Below is a small trained network, with its code and all its weights. Each question gives an input and a class and asks what happens when units are switched off, that is, made to give their printed mean instead of their output.

import numpy as np


def w(rows, s, z=0):
    codes = np.array(rows[::2]) - 128.0
    scale = np.full(codes.shape[1], s)
    scale[-1] = z or s
    return codes * scale


def f(y):
    return np.maximum(y, 0)


def log_softmax(a):
    a = a - a.max(-1, keepdims=True)
    return a - np.log(np.exp(a).sum(-1, keepdims=True))


def net(x, mask):
    res = np.array(x, float).reshape(1, 3) / 4 @ E
    y = f(res @ A[0][:, :-1].T + A[0][:, -1])
    res = res + np.where(mask, y, B[0][:, -1]) @ B[0][:, :-1]
    return log_softmax(res[-1] @ U[:, :-1].T + U[:, -1])


A, B = {}, {}
E = w([
[105,40,168,127,98,107,132],'x0',
[145,117,159,123,151,212,114],'x1',
[117,181,127,114,10,159,112],'x2',
],0.013)
A[0] = w([
[130,87,128,130,223,123,128,185],'N0',
[125,46,135,122,66,107,128,108],'N1',
[129,170,134,129,140,193,131,137],'N2',
[127,169,124,128,134,48,128,144],'N3',
[134,144,132,130,116,183,129,94],'N4',
[133,5,140,127,161,94,126,88],'N5',
[128,143,124,129,186,118,130,1],'N6',
[113,74,130,133,150,121,133,83],'N7',
],0.028,0.0054)
B[0] = w([
[198,93,208,121,211,163,135,248],'N0',
[98,192,243,192,78,79,131,213],'N1',
[123,169,77,100,136,186,93,190],'N2',
[135,118,17,134,123,80,146,202],'N3',
[94,135,125,87,129,183,104,171],'N4',
[47,4,105,108,162,135,122,252],'N5',
[170,175,179,154,199,116,124,171],'N6',
[126,64,119,93,115,130,154,182],'N7',
],0.024,0.022)
U = w([
[109,177,14,127,47,23,166,165],'0',
[80,217,123,62,47,177,56,199],'1',
[196,170,65,124,186,68,167,92],'2',
[119,1,209,108,179,103,176,123],'3',
[222,158,223,92,182,186,116,1],'4',
[62,142,210,180,17,49,152,179],'5',
],0.0072,0.0055)

Each question gives the input, the list of numbers given to net, and the class t.
The units are the neurons (one row each of A and B). Each row of codes is followed by its name. A weight is (code - 128) times the scale printed after its matrix; where a second scale follows, it is the last column's (A, B and U).
mask holds one flag per neuron, in row order. A switched-off neuron (its flag False) gives its mean, the last column of its row in B, instead of its output. The means were averaged over made-up inputs and are rounded, as every weight is.
A unit's drop is (log p(t) with every unit on - log p(t) with that unit switched off) / (log p(t) with every unit on - log p(t) with every unit switched off).
The circuit of an input: a set's keep is (log p(t) with only the set's units on - log p(t) with every unit switched off) / (log p(t) with every unit on - log p(t) with every unit switched off). Starting from all 8 units, units are removed one at a time, each time the one whose removal leaves the highest keep (on an exact tie, the one counted first), for as long as the keep stays at least 0.8.
circuit, biggest first: the units of the circuit, biggest drop first
top k neurons: the k neurons with the biggest drops, biggest first
drop of u: that unit's drop, to one decimal
input [1,3,6], class 1: circuit, biggest first : N0
input [8,-7,0], class 5: top 2 neurons : N1, N0
input [-4,4,0], class 1: circuit, biggest first : N0, N2
input [3,-7,-1], class 5: circuit, biggest first : N0, N1
input [4,6,3], class 1: top 2 neurons : N0, N4
input [-7,-6,-6], class 2: top 2 neurons : N3, N5
input [-1,8,-4], class 4: top 2 neurons : N2, N0
input [-7,-3,0], class 0: top 2 neurons : N0, N3
input [-6,-2,-6], class 4: top 2 neurons : N0, N5
input [8,3,1], class 5: drop of N0 : 0.6
input [0,2,4], class 1: drop of N0 : 0.4
input [-6,2,-8], class 4: drop of N6 : 0.0
input [2,1,6], class 5: top 2 neurons : N0, N1
input [7,5,7], class 5: circuit, biggest first : N1
